In the rows, 128 means zero.
Two labels a row
[144  99 128 143 125 136 125 157 124 123 133 132 139 135 135 149 151 129
 117  94 105 115 125 115 148 126 149 140 159  94 145 129 150 122 147  77
 126 141]
(38) T
[127 110 113 146 111 112 133 163 126 126 118 124 150 129 130 132 137 122
 118 111 114 123 126 140 169 123 131 148 122  97 137 134 126 109 139  72
 122 137]
(38) T
[130  93 104 120 124 133 130 155 112 107 127 122 146 126 120 135 136 116
 150 120 103 128 130 144 152 134 123 132 116  98 139 135 159 119 128  96
 126 124]
(38) V
[123  99 122 123 131 131  99 126 124 108 119 132 136 140 129 155 145 131
 117 111 115 121 124 166 123 135 150 153  90 129 140 135 143 120 127 109
 120 129]
(28) V
[129  93 114 147 123 142 117 160 124 119 129 139 137 130 135 120 136 129
 108 115 105 117 125 138 147 129 151 141 133 115 133 119 138 118 139  93
 132 134]
(38) T
[133 119 148 142 135 132 107 125 134 119 119 132 140 133 126 127 125 127
 108 139 133 123 126 173  93 129 141 150  63 136 140 125 123 125 122 109
 124 140]
(28) T
[127 124 128 113 144 137 115 143 141 115 123 121 143 138 134 133 136 128
 142 113 115 131 128 159 122 110 139 156  65 119 141 141 150  78 122 104
 106 129]
(28) T
[124  96 124 123 118 135  98 109 122 130 117 127 149 136 131 131 132 122
 103 108 111 124 123 126 126 131 148 150  93 149 139 134 123 121 118 126
 116 135]
(28) V
[126 107 106 123 114 116 137 162 122 115 134 138 123 126 132 132 139 113
 121 120  94 135 124 139 163 134 124 131 136  80 141 134 149 115 136  78
 133 131]
(38) V
[123 113 135 109 135 137 101 112 137 124 118 117 155 127 130 129 124 125
 136 116 110 131 127 142 117 130 149 159  52 139 138 133 121 117 110 126
 117 135]
(28) V
[139 117 140 144 129 126 133 166 117 129 125 126 135 129 128 136 149 130
 112 118 106 114 133 125 142 117 133 132 135  89 143 131 154 121 142  82
 129 145]
(38) T
[127  22 117 155 115 125 123 160 119 122 131 128 125 129 131 133 132 119
 112 124 109 130 126 140 154 121 131 140 132  66 151 136 162 112 141  65
 137 130]
(38) T
[127 140 145 147 130 131 106 129 126 127 124 121 147 135 132 149 130 120
 106 107 113 120 131 146 118 130 150 156  73 144 139 131 125 122 125 104
 123 153]
(28) T
[131  92 126 131 131 135 118 160 138 118 129 133 140 127 135 141 134 123
 136 110 132 117 126 136 154 127 142 136 129  90 140 134 176 106 138  88
 119 136]
(38) T
[114 112 133 128 135 144 113 132 124 118 122 133 139 141 134 135 136 131
 119 106 113 129 125 144 119 124 149 151  87 108 141 138 126 122 131  99
 125 139]
(28) T
[130 116 138 127 138 121 111 142 120 133 114 121 144 135 125 138 131 123
 122 126 110 122 130 162 133 140 160 146  38 124 138 127 144 121 122 102
 122 148]
(28) T
[125 106 141 127 107 130  97 121 131 127 132 113 146 132 128 144 136 120
 137  93 107 120 132 117 127 140 149 149  98 137 139 137 140 117 122 122
 115 148]
(28) T
[150 121 124 133 128 131 121 165 124 124 133 124 123 128 133 134 140 109
 116 109 102 131 128 154 179 120 145 143  64  90 144 127 155 122 137  69
 129 139]
(38) T
[129 108 129 145 120 120 136 145 135 124 106 140 127 123 128 141 128 131
 128 130 123 125 128 170 125 128 139 139 114 113 132 134 155 125 125 105
 124 115]
(38) T
[125 101 104 102 119 127 132 151 125 122 117 126 134 105 131 139 139 122
 124  98  89 130 128 130 163 127 140 143 120  93 142 134 157 108 126  93
 134 126]
(38) V
[129 117 138 109 126 110 110 129 132 118 125 115 148 144 124 146 135 125
 133 107 100 122 137 179 121 132 143 165   4 134 140 140 125 106 110  88
 102 157]
(28) V
[119 113 128 148 145 138 103 124 126 124 122 129 144 138 128 139 123 134
  96 111 117 124 129 171  94 131 157 170  62 134 150 133 111 117 125  88
 124 155]
(28) T
[127 127 144 125 133 134 115 122 132 127 135 114 173 135 124 134 124 121
 121 128 113 118 147 161 103 134 155 155   4 134 140 130 111 117 118 107
 121 161]
(28) T
[127 113 124 135 111 128 131 167 121 124 128 133 136 127 128 133 125 118
 114 122 103 122 130 147 149 127 134 142 104 100 142 133 145 117 135  63
 131 152]
(38) V
